j155_j842: [ 24  17   2   1  45 -24  24   1  -2 -17   8  -3  -5  -2  -9  -1  35 -15
  35  -1  18  22   5 -27  35  -1 -30 -29  13   9   3 -31]
j565_j253: [ 10  23  -7  13  11 -38  32  -1 -38 -12  30  -1 -15  45   5   9 -31 -19
   8 -28 -14  -4 -13  -4  18   3  10  -2  -5   9 -13  22]
j133_j120: [  6 -16  46  32 -25  -7  -6  10 -18 -48   9  -8   9  58  -5  43 -21 -11
  16 -39 -10  10 -35  -7  66  -9  11 -54   6  -1 -11  29]
j948_j748: [  8 -26   1  18   6   9  34  13  12  -9 -14   4  -6  24  15  14  10 -22
  17 -28  32  10   7  59 -49   9  13  10 -15  14  11  17]
j133_j120: [ 26  -4  23  27  -1 -19  17  11   5 -17  19  16  -6  32  16  21  10 -13
  31 -15  -9  20  -1 -13  23  -6 -11 -33  -3  -3 -10  -8]
j948_j748: [-29   8 -23 -48  41  46 -21 -14  -2  20  -9   6  18 -64 -29 -47   1  47
 -20  41  -6   2   5 -23 -25  -5  -9  67   5  20  37 -34]
j155_j842: [-20 -59  35  67 -44  79 -69  39  64  -2  -5  53  18 -11  26  18  32  47
  10   6 -38  52   1 -20 -24   5  16  -8  25  -9   6 -27]
j133_j120: [-35 -13 -11  19 -55  32 -58   9   1  19   3   2  -2  -3  19  -7 -22  20
 -40   5 -24 -13  -2   2  -1  18  28   4  20 -25 -28  20]
j133_j120: [ 38  29 -34 -16  38 -63  63 -12 -21  33  28  15 -40  14  10 -35   0 -37
  12 -10  10  -7  43  27 -45   4  -9  -1 -31 -14 -10   7]
j133_j120: [-16 -29  41   3 -34  53 -51  17  40  -5 -28  -9  29 -30  10  17  28  28
   5  22   5  15  -7 -14  23  -3 -14   3  13   1   2 -22]
j948_j748: [-13 -13 -47  57  46  13  26  34  -4 -33 -20 -34 -26  25  17   6  56 -54
  25 -52  89  28   7  63  -8  64  16 -27  57  23 -14   8]
j948_j748: [ 12 -26  14  33  47  21  -9  11  37   0  -1  60  -2 -22 -32 -24  43  24
  30  -8 -20  60  24 -20 -49  -8   5 -26   5  -2  42 -29]
j155_j842: [-15  13 -26  23  18  10 -34   5   2  -6   7   1  -4 -24  -9 -13  28  11
  -4  13  -5  16  -2 -48  35  19  -6 -25  51  -5  -9 -32]
j133_j120: [ -2 -43  41  33 -15  39 -36  24  35 -35 -29  -9  14   1  -2  24  48  -3
  23 -14  32  34  -5   6  39   8  -7 -63  30  -9  -2  -9]
j565_j253: [  6  45 -26 -43  16 -58  27 -36 -49  27  24   2 -15   3 -31 -31 -58  -2
 -30   2 -35 -38   2 -11 -18 -18  14  24 -33  -7   5  30]
j133_j120: [ 13   4  13 -43  42 -13   9 -14  18  18 -34  -7   3 -50 -45 -32  32   1
  11  11  25   9  27   8 -33 -15 -16  -1 -22   1  35  -6]
j155_j842: [-14 -20  33  41 -16  14 -22  13   0 -38  -8   3  16  30 -21  35 -17  10
   5 -34 -21  18 -37 -11  21  -5  31 -24  13  12  13  25]
j948_j748: [-14 -29  -2 -21   0  46   2   0  16  -3 -29  -8  16 -18   1  -1   8   8
  -8  10  33  -5   0  44 -34   0   1  33  -8  14  22  -3]
j155_j842: [-30 -61  19  26 -36  93 -78  22  52 -10 -27  17  23 -34   9   1  43  37
  -9  23   9  29   3  -1   9  10  -1 -29  39 -22   3 -31]
j565_j253: [ 20   7 -11  25  40 -34  36   5  -1 -17  -3  -2 -17  16 -13   5  28 -33
  27 -30  27  19   7  11  -8  11   2 -34  10   9   6   3]
j133_j120: [ 32   1  70 -22  13 -32   5  -5  14  -1 -13   3  11  -8 -37   2  12   4
  34  -7 -12  22   8 -23  16 -35 -20 -32 -37  -4  23   6]
j565_j253: [ 15  13  17 -42 -34 -42  19 -32 -27  13  12   3   3  22 -14   5 -66  -1
 -27   3 -37 -45  -9   8  -7 -38  10   7 -54 -17   2  40]
j565_j253: [  5   6   4  29 -13 -40   8  11  31   9 -41 -25  -9  -7  -9  27  24 -31
   5 -25  19  -2   5  23 -44  12  22 -14  -2   6  -1  30]
j155_j842: [ 21 -17  28  -4 -58 -41  27 -13   4 -11 -24 -20   1  43   0  46 -32 -40
 -13 -25  12 -41 -12  58 -15 -21  21 -36 -43 -19  -8  59]
j948_j748: [ 19  24 -38  -9  65 -23  58   0 -16  13  20   9 -23   1  10 -28  17 -18
  25  -5  22  12  25  13 -34  13 -16  32  -7  22   8 -20]
j948_j748: [ 40  30 -37 -21  65 -78  97 -29 -12   0  -8   2 -21   9 -35  -1   0 -46
  14 -19  26 -18  11  35 -71 -15   4   8 -38  23  37  12]
j565_j253: [ 27   6  29 -19  10 -27  29  -5 -29  -4  25   2  -9  35   3  -8 -20 -14
  22 -18  -2   4   8   9  27 -14 -14 -16 -31  -7  -8  17]
j155_j842: [-14  44 -35 -40   2 -54   6 -33 -62 -14 -11 -71  -9   8 -39  -5 -37 -38
 -42 -11  31 -59 -24   7  63   9  10 -31  16 -10 -22  46]
j133_j120: [  9  37 -26 -13  25 -48  41 -22 -47  -4  32   4 -12  29 -16  -4 -48 -10
  -9 -12 -27 -22 -15 -14   2 -11  12  16 -15  12   4  17]
j948_j748: [ 17  19 -15   2  20 -48  49  -3  -7  -3 -13 -24 -15  15  -5  13   5 -40
  12 -24  31 -11   2  30 -24   7   6  -1 -12  15   1  22]
j133_j120: [  2 -32  23  24 -16  28   8  19  33 -18 -23   0  13  11  20  36  20  -5
  20 -10  21  14  -8  31 -22   1   2   9  -4  18  10  -2]
j155_j842: [ 35 -43  47  47   6   7  20  22  51 -36 -15  29   8  22   3  42  50 -13
  54 -23  14  47   1  10 -11 -13 -10 -53  -4   6  22 -19]
j565_j253: [ 13  -1 -44 -10  48   4  37 -19 -17 -16  25  29  -9   6  -9 -20   4  -5
   1  10   9   0   5   2  -7  -5 -11  -8   8   0  18 -32]
j948_j748: [-31  -8 -24 -10  24  53 -34   2   2  -3 -12  -6  11 -40 -14 -27  21  25
 -13  21  18  11  -1 -11  10  16  -5  15  36   7  12 -28]
j155_j842: [-25  -5 -24  -1  -7  24 -23   1  -1  13 -10  -8  -2 -18   0 -17  -2   7
 -24   5   8  -8   5  15 -18  17  15  15  15  -5  -4   7]
j565_j253: [-13  29 -25  -2 -11 -16 -25  -4 -21  32  24   1 -16 -10   7 -29 -19   9
 -25  11 -30 -13  11 -27   8  13   7   8  11 -19 -27   6]
j565_j253: [ -6  15  53 -27  32  -4   1   0 -32 -20  -6 -26  20   5 -41  -2 -23  17
  23 -23  -8  18 -25 -23  43 -16  -2  21 -16  34  25  22]
j155_j842: [ 13  21 -31   2  -6 -55  29  -8  -7  16 -10 -25 -26   9   4   2   2 -46
 -11 -14  27 -28  15  34 -24  15  10 -20  -6 -14 -21  29]
j133_j120: [-15  25 -53 -22  53   8   6 -19 -17 -12   0 -10   4 -34 -28 -20  13   8
 -13  26  16  -8 -12 -30  16   7 -12  17  35  19  20 -38]
j948_j748: [  1   9  27 -17 -19 -45  31 -15   8  12 -45 -19  12   2 -39  31 -44  -9
 -14 -26 -14 -30 -19  37 -80 -27  43  45 -59  28  38  65]
j565_j253: [-25  13  -7  -8  14  21 -24  13   7  25 -16 -17   2 -41   1 -24  17  18
  -2  11   8  11  11  -9 -16  20  -1  47  13  18   2  -8]
j565_j253: [-24  45 -16 -13 -67 -51 -36 -16 -15  59  -1 -20 -10 -17  -2  -6 -63   9
 -62  11 -60 -57  -3 -19 -30   0  39  37 -20 -22 -30  55]
j948_j748: [ 18   5 -45 -12  51  -9  52  -8 -10 -10   5  -3 -16   2   5 -14  27 -31
  14   1  50  -2  16  30 -13  12 -19  -3   7   9   6 -24]
j155_j842: [ -1  -5  17   0 -49  -4 -22  -6   3   1   2   0   8  10   7  19 -24   6
 -19   9 -25 -21 -12 -10  20 -14   5 -16  -8 -20 -15  13]
[-43  -3   3  15 -87  53 -78  14 -13  16  39   7  13  10  57   8 -50  47
 -42  32 -63 -20 -23 -45  58  10   8  33  25 -21 -52  -4] : j565_j253
[ -4  -5  36  35 -48 -36 -13   6 -13 -32 -19 -36   1  49 -18  49 -27 -30
  -6 -51  -1 -13 -34  14  38   1  36 -59   3  -9 -19  67] : j155_j842
[ 11 -26  24  41   4  28 -17  29  46   0   1  33   1 -10  22   5  52  12
  37   2  -3  49  19 -17 -10   7 -15 -18  15  -1   2 -37] : j155_j842
[ -1  13 -13  25  -6 -21  31  12 -33   3  30   2 -19  52  31   9 -39 -17
   3 -35 -14  -5  -6  23 -17  16  25  31 -11  15 -20  35] : j948_j748
[-13  11  -9 -13 -20  -3 -34 -10   3  27  -3   0  -1 -29 -11 -19  -9  16
 -29  21 -23 -16   8 -20  -5  -2   6   0   3 -22  -8   3] : j565_j253
[  7 -24  44  51 -13   0   9  34  35 -34 -38 -26   9  25  12  58  38 -27
  42 -41  36  29 -16  27   2  13   8 -23   8  27   2  17] : j565_j253
[  0  -5  10  49 -14   3  17  27 -12 -33  20  -5  -2  58  39  43  -9 -16
  24 -33   1  14 -26   5  31  17   8   1  16  23 -22   9] : j565_j253
[ -1 -44  37  42 -48  41 -21  32  45 -10 -16   8  12  15  42  39  24   3
  19  -8   8  21  -2  22  -7   7   2  -7   3   0 -11  -3] : j133_j120
[ 30  39  20 -23   3 -86  58 -17  -4  25 -13 -12  -7   9 -21  19 -32 -24
   9 -19 -19 -25   1  12 -58 -27  13  35 -64  21  18  44] : j948_j748
[ -4  -2  21  15 -62 -14  20   0 -16 -20   8  -9  14  60  27  64 -68  -6
 -14 -20 -32 -36 -47  16   3 -16  29  33 -28  20 -10  43] : j565_j253
[-12 -30  -7  12 -26  33 -10   5   0 -23  -7  -8   5  20  16  17  -3  -8
 -13  -6  24 -10 -13  33  15  10   8 -18  16  -8 -11   8] : j948_j748
[ 17  37 -52 -10  57 -42  42 -19 -28   5  29  13 -23  -1 -14 -27   2 -16
   2   5  -1  -5  11 -20  -6   3 -10  -1   7   3   5 -21] : j133_j120
[  8  27  -5  -4  29 -20  21   1 -17  10  23   9  -8   3   3 -12  -7   5
  15  -1 -18  10   4 -24  -2   0  -8  29  -7  17   2  -9] : j155_j842
[  1  21 -14 -22   4  -7 -22 -27 -22   5  40  31   4 -12 -19 -24 -27  32
 -22  35 -56 -11  -7 -69  41 -24 -13 -14   7 -24   0 -29] : j948_j748

j861-j999: [ 20 -26   0 -10 -25  -2   4  14  -6 -43   7  -6 -13 -30 -32 -13   2  20
   5 -33   4   0   8 -18  28   2  70 -26  -5  15  10  11]
j709-j781: [ 48 -26  12 -13   5  10 -23   6 -13 -37  33  33  -7 -32 -37  -3  49 -20
 -23 -65  14   6  14 -47  73 -24  62 -21 -32 -24 -15  20]
j384-j488: [ 17  19  43  15  34 -11   6  15  18  13   4  46  12   2  21 -45  30 -31
 -12  15  34   3 -19 -62  15  27 -18 -23  26   5  22 -34]
j861-j999: [  4 -12  26  -5  -5  15  58 -16  19  -9   6 -50  43  30   7   5  -8   4
   5 -16   1 -23 -28   1   0 -11 -30   1  37 -11 -21 -61]
j709-j781: [-15   3  31  44 -20  38  38  20  33 -33 -27 -22 -40  17  31  16 -27  34
 -15 -37  32   1 -14   1  17   8 -16  -4  16  10  41 -17]
j598-j765: [  9 -16 -28   3   3  -4  64 -19   4 -23 -30 -41  29  33 -24  -7 -11  23
  40  -2  22 -12   0  18 -34 -37  11 -19 -12  23 -45 -39]
j598-j765: [  4  -5 -30  19  14   7 -31   5   4 -34  19  -8 -53 -10  -4  29 -37   9
 -11 -63  13   6  28  -8  39 -19  55  -2 -61 -11  -5  44]
j598-j765: [ 33  29  14 -13  -7 -35  12 -16  19  -2  23   8  24 -24  -4 -23  21 -16
  29  35   2  -7 -19  -4   1  25  -7  22  22  -8  47 -23]
j598-j765: [ 17  -9  24  -7 -23 -46  15   0 -21 -37 -24 -32  67  -2 -37 -20  23  14
  35  15 -37  19   9  20 -18  -8  15  28  31 -12  43  -1]
j384-j488: [-25   0 -30 -23  -8  -2 -26  -9  -6  33   6   2 -16 -15  -2   6  -6  -2
   0  43 -16   3   6  43 -28  16  -2  12  -7   6 -21  15]
j709-j781: [-17  10 -23  13  15  -8 -16 -17   6  32  14  17  16  21   5 -21 -13  -1
  23  26  14 -22  12  -2 -22   7   5  -3   3  22 -28  22]
j598-j765: [-24 -29 -20 -49 -39  14  13   3 -31  18 -23  -6   8   2 -22  -3  -4  22
  15  34 -18  -7  -1  17 -42   7   4 -24  14  47 -45   4]
j598-j765: [  0   3 -10 -63  -9 -40 -15   3 -11 -14  -6 -69  25  -7  -6  30 -23   8
  16  25 -32  44   4  55 -31  19 -24  52 -15 -25  13   1]
j384-j488: [ 17  10  -5  -1  -4 -18 -10  11   9 -18  11  32 -29 -31 -10 -27   0   2
  14   4  25   2   4 -31  15  27  48 -19 -12  26  29  16]
j861-j999: [ 15 -24  25  22  -8  13  26  19  12 -43   1   9 -21 -16 -15 -28   4  11
 -11 -43  25  -9  -4 -46  39   3  61 -45  11  19  12 -18]
j384-j488: [-16   9   1  49   5  17 -47   6   3  12  17  41 -24   4  16  -1  -6   3
 -15 -27   8 -15  22 -23  30   0  19  -2  -3   1  16  61]
j861-j999: [  0 -31  47   7 -37  50  73   4  -3 -23 -33   5  12  23 -13  -5  31  13
  -9 -23  10 -18 -25 -21  10 -22 -15 -31  44  21 -16 -47]
j384-j488: [-35 -25  49 -17 -15  -4   3  11 -10 -15 -18  27   0   3 -24 -27  13 -18
  -9  30  -7  24   5 -11  -4  30  22   3  32  18  -8  -7]
j384-j488: [-15   0  12 -23  -2 -44  17 -15   3  11  -1 -33  65  16 -10 -34 -10  -1
  38  59 -18  -1  -6  19 -47  27  -9  20  46  11  -2 -28]
j598-j765: [ 50  41 -36  18  25 -14 -37 -10  -2  24  28 -10   3 -32  26  37  20 -10
 -13 -21 -27  -5  -5  23  20 -35 -40  28 -34 -65  47  15]
j384-j488: [ -3  -6  -9 -39  -5 -23 -26   1  -1  -1  17  19  -9 -24 -22 -24   2  -8
  15  31  13  14  11  -4  -5  37  43  -2 -10  23 -14  19]
j384-j488: [ 19  15 -12 -24   2  14 -22 -15  20  22  27  -1   7  -3  13  18  30  -5
   0   4  36   6  -3  28  12   8 -35  26 -21 -21 -18  11]
j384-j488: [-36  -6  38  60   5  18  72  36  22 -10 -57  31 -29  34  24 -64 -34  24
   2  14  47 -20 -22 -71 -26  29  15 -82  53  85  16 -53]
j598-j765: [ -3  -4  -6   8   0  -1  -7 -14  10   0  20 -28  15   2   0   9 -10   4
   1 -12  -9 -11   4  22   7  -7   6  17   5 -20  -6   3]
j861-j999: [ 23  14 -56  -8 -18 -18 -67  10   5   5  41  40 -28 -42 -11 -33 -10  35
  40  -3  45 -16  31 -27  16  40  84 -29 -36  53  16  94]
j861-j999: [ 15   2  23  46 -22  62  30  35  -3 -14 -25  51 -59  -4  26   8   9  21
 -33 -61  25 -24 -20 -69  43 -17  -8 -61   6  30  37   2]
j598-j765: [  7  15  40   0  29 -24  64  -3   3  -8 -42 -16  56  51  10 -14   5 -19
  19  25   5  15 -23 -22 -35 -10 -67   8  26  -2   4 -70]
j384-j488: [ 21  12  23 -36   5 -28 -12 -11   0  -8  24  -9  22 -18  -7  12  18 -33
  -3  12 -24  21  -8   8  14  11 -19  45   1 -44  22 -15]
j861-j999: [-23 -21  36  -2   4   2  11  13   2 -19  -8 -25   9  17   2  -3 -19  -3
 -17 -13  -9  13  -3 -10   5  11   4   0  24  -5  -6 -22]
j861-j999: [ -5 -29  16 -17 -10  23  26 -11  17   1   7 -41  40  20  -6  -4  17  10
  -2  -5  19  -7 -11  27  -1   0 -10   0  27  -6 -48 -35]
j598-j765: [-12  41 -61  15  28  -6 -98  11 -18  85  28  26 -16 -12  53  18 -23   4
 -15  17 -25 -15  17   5 -17  10 -37   2 -25  -7  15  81]
j861-j999: [-16 -19  -4 -23  10 -11 -37  12  -8  -4  10 -34   2  -5  -2  12 -18   0
 -19 -11 -18  25  16  19   4  10  18  13 -13 -20 -17  16]
j709-j781: [ 15  -9 -10 -21 -17  -4 -25 -13 -26  -3  30   5   7 -25 -25  18  10 -11
  -2 -17 -43 -11   9   1  22 -19  23  14  -8 -23  -2  29]
j709-j781: [ 30  17   2  20   5 -55   3 -30 -10  -6  11  49  88  27 -42 -70  32  -5
  82  29  18 -29  24 -51 -15  -6  40   0  24  36   6  36]
j861-j999: [  4   5  -4  29  14 -17   6  -8   8  13  -5  21  32  11  -7 -46  20   3
  25  26  23 -14   6  -9 -17   1  15 -16  18  21  -4  -1]
j709-j781: [  1  20 -19  13  23   3 -17 -17   2  34  21  39 -22  -9  11   4   6 -30
 -11  15  -3 -16  -3  -6   3  -8 -12   1 -16 -11 -10   2]
j861-j999: [ 23  19   8 -22   3  -5  -6  -2  11   6  29 -38  29   4  28  23 -12   1
   1 -19  -7  -5 -18  -4  13   9 -44  23   7 -29  21  -8]
j384-j488: [ 25  -9  45 -14  -2 -15   4   8  -6 -34  -3  19  25  -7 -25 -20  44 -19
  -2  -9   8  26   2 -28  27   5  15   8  10 -13  18  -7]
j598-j765: [  3 -16 -20   4  -5  16  -9  -7 -14   3   9  20 -23 -22 -19   6  15  -7
 -15 -13 -13 -12   7   5  15 -23  32 -16 -16  -4 -22  11]
j598-j765: [-34 -43  25  15 -17  34  41   9 -36   2 -44  47  10  36 -28 -33  13   3
  -3   2  -8 -22   3 -49 -17 -22  21 -59  38  57 -53  -9]
j384-j488: [ 22  17   4 -30  10 -21  11 -26  28  19  37   5  34  -6  -1 -28  20 -23
  25  39  28 -13 -19  -5  -4  29 -11   9  16   0 -13 -34]
j861-j999: [-31 -34 -15  18 -21  39  24   8  -9 -20 -35 -20 -57  -6 -11  30 -18  20
 -29 -22 -16   5   5  40  -4 -29  23 -17 -16   5 -22 -11]
j709-j781: [-30  -7 -43   4  -8  36 -31  13  12  23   0  27 -59   1  12  -5 -24  31
   0   1  56  -7  19   3  -7  25  32 -37 -32  56 -42  51]
j598-j765: [ -9  -8  15 -12 -10   7  -1   0  -5   8   8  42 -19 -17 -12 -18  16 -20
  -9  20  -2  -6  -6 -20   7  17  18 -14  14  17  -8  -5]
j709-j781: [ 23  -3  44   7   0  -4  29 -19   3 -46   4  39 -12 -16 -36  -1  44 -46
 -10 -12  -3  12  -4 -18  41 -21  21  22  -4 -32  16 -30]
j709-j781: [-43 -20  21   9  -1  25  35   6 -27 -10 -53  85 -56  22 -28 -17   5 -30
 -11  25   9  10   8 -44 -16  -9  20 -36  -8  55 -41  -9]
j709-j781: [ 10  -9 -48   5  -1  16   1 -30  33 -20  47 -30 -24  -2 -11  15 -35  20
  22 -45  42 -32  14  15  27 -12  58  -5 -42   5 -46  17]
j861-j999: [ 26   4  23 -48   5 -70 -53   6 -13 -13  20 -28  75 -23 -24 -22  34 -12
  19  28 -26  47  18  19   0  32   9  53  12 -40  38  24]
j709-j781: [ 27 -15  -2 -28   7 -27  14  -6  17 -26  12 -31  30 -12 -26 -27  17   2
  21   5  28  14   0  10   2  11  37  -3  -6  -2 -17 -29]
j709-j781: [-18 -18   5 -16 -36   8  62   1  -9 -27 -24 -68 -15  -5  -1  34 -52  19
  -5  -5 -60 -10 -28  29 -23 -11 -10   0  26  -1  16 -57]
j709-j781: [ 10   7  18  17   2   6  -9  18 -10  15  -2  43  -7 -16  10 -19  25  -9
 -19   0  -6  -8  -9 -39  14   4  -4 -26  19   6  29   3]
j384-j488: [ -2 -19  -5  36 -19  22  15 -12 -11 -10  -6  16   0   2 -23  -4  15  11
   3 -22 -10 -28  10   2  11 -36  32 -16   9   7 -11  13]
j384-j488: [  15   18 -105    7    3  -16  -41  -19    0   30   48    7  -46  -45
   -3    1  -46   22   30    1   -4  -49   17    9   -8   -7   68  -31
  -53   27  -11   53]
j598-j765: [  6 -22  76  11   0 -10  57  -6 -18 -48 -21  44  24  14 -43 -32  34 -45
  -4  -7 -22   1 -10 -64  23 -20  24  -9  40  -1   6 -51]
j861-j999: [-14 -13 -12  29  16 -33  40 -18 -15 -16 -14  22  17  22 -37 -49 -30  -8
  41  18 -13 -32  12 -44 -30 -20  64 -38  13  47 -27 -17]
j709-j781: [ 24  20  16  21 -17  10  17  -4  -3 -16  -4  70 -51 -35 -12   0  34 -26
  -9   0  -2  -7 -12 -29  30 -10   9  -4  -7   0  49  -4]
[  1  36 -17   9   9 -14 -35 -32  19  36  42 -34  23  -4  30  35 -11 -11
   2  14 -32 -13  -4  56  -2  -1 -51  66   4 -59  27  13] : j709-j781
[-16 -25 -62 -33   6   9 -71   0  -2  23  37  -2 -27 -20 -14   2 -13  15
  -4  -5  27   4  36  27   5  16  62 -15 -52  16 -72  64] : j861-j999
[-18  23 -22  33  29 -12 -44   6   0  67   4  36  10   1  30 -34   7  -3
  -3  46   3 -14   6  -2 -29  18 -18 -17  16  14   4  25] : j384-j488
[-11   2  10  -3   7  -1 -24  -7   7  11  10  21  -5  -6  -3  -4  23 -21
 -11  20   9  15   8  17   6  13  -1  22  -3 -14  -8   9] : j709-j781
[ 28   0  28  16  -2  -7  26  -6  -8 -33  -2  24  13  -1 -22 -10  23 -16
   7 -24  -7  -7  -3 -40  27 -24  17  -4   7  -8  23 -12] : j709-j781
[ 21 -15  43 -30  -7  25  -9  17  -3  -1  10   3  28   0   5   3  48  -7
 -29 -28  15  15 -12 -22  36   8 -28  -3  17 -21  -8  -6] : j861-j999
[-16  22   0  -4  19  22 -29  30   1  43 -12  62 -58  -7  39  -4   6 -15
 -33  25  32  16  -8 -32  -4  35 -36 -28 -16  27   2  12] : j598-j765
[-26   8  15   0  11 -13   6 -24  -7  20   1 -16  23  17   6  19 -11 -32
  -7  31 -53  -1  -8  30 -23 -10 -44  45  23 -36  -2 -25] : j709-j781
[-31 -30  41   4  -1   3   3   6  -9  -9 -12  13  23  23 -18 -27   9  -9
  -8   5  -3   8  10 -18   0   9  20  -6  33  12 -26  -2] : j709-j781
[-54 -22   0  16  -7  16  23   9 -22  19 -31  42 -65 -19  -9 -15 -21 -20
 -32  42 -44 -13 -11  -7 -28   3  27 -42  23  36 -14 -32] : j384-j488
[-44 -10   6 -10  29  48 -39  14 -15  35  -6  71 -74  11  18  25   3 -44
 -62  -2  15  22  10 -26  16   4 -21 -15 -38   5 -63  20] : j861-j999
[ 42  34 -56  11   1   9 -18 -10   3  37  18 -14   9 -13  28  28  12  25
  11 -14   4 -26  -7  27  -2 -28 -43   2 -27 -19  18  23] : j861-j999
[ 80  13   6   4  20 -30  22   2  -2 -43  14  -3  28 -22 -16 -10  30  -9
  13 -49   6  -3 -10 -52  41 -32  20 -16 -20 -27  41 -24] : j384-j488
[  7  15 -15  20  37  20 -15   2  26  13  17 -39 -10  17  46  39 -22   3
 -28 -44  21   2  -4  13  20 -15 -42  11 -30 -40  -9  -6] : j709-j781
[-15 -13 -28 -12 -24 -51 -39  -6  -8  -5  17  16  31 -15 -47 -66 -11  26
  63  47   8 -10  39   1 -28  42  99  -8  15  59  -5  65] : j384-j488
[ 23 -17   5 -14 -35 -26  45 -34  -5 -21   0 -10  57 -14 -57 -33  43   1
  46  34 -18 -18  -5  29 -17 -15  35  11  35   4  -3 -30] : j384-j488
[ 14  25 -18  16  12  -4  -5 -19  16  -3  16 -32  15  19  18  32 -19   7
  15 -24   5  -6   5  21   6 -20 -29  36 -22 -30  11  14] : j709-j781
[  2 -16 -20   9  14  13  26 -11 -11 -10  -1  23 -34  -5 -21   3  -7 -19
  -9 -18  -5 -18   1 -23   8 -35  35 -34 -27   9 -40 -21] : j861-j999
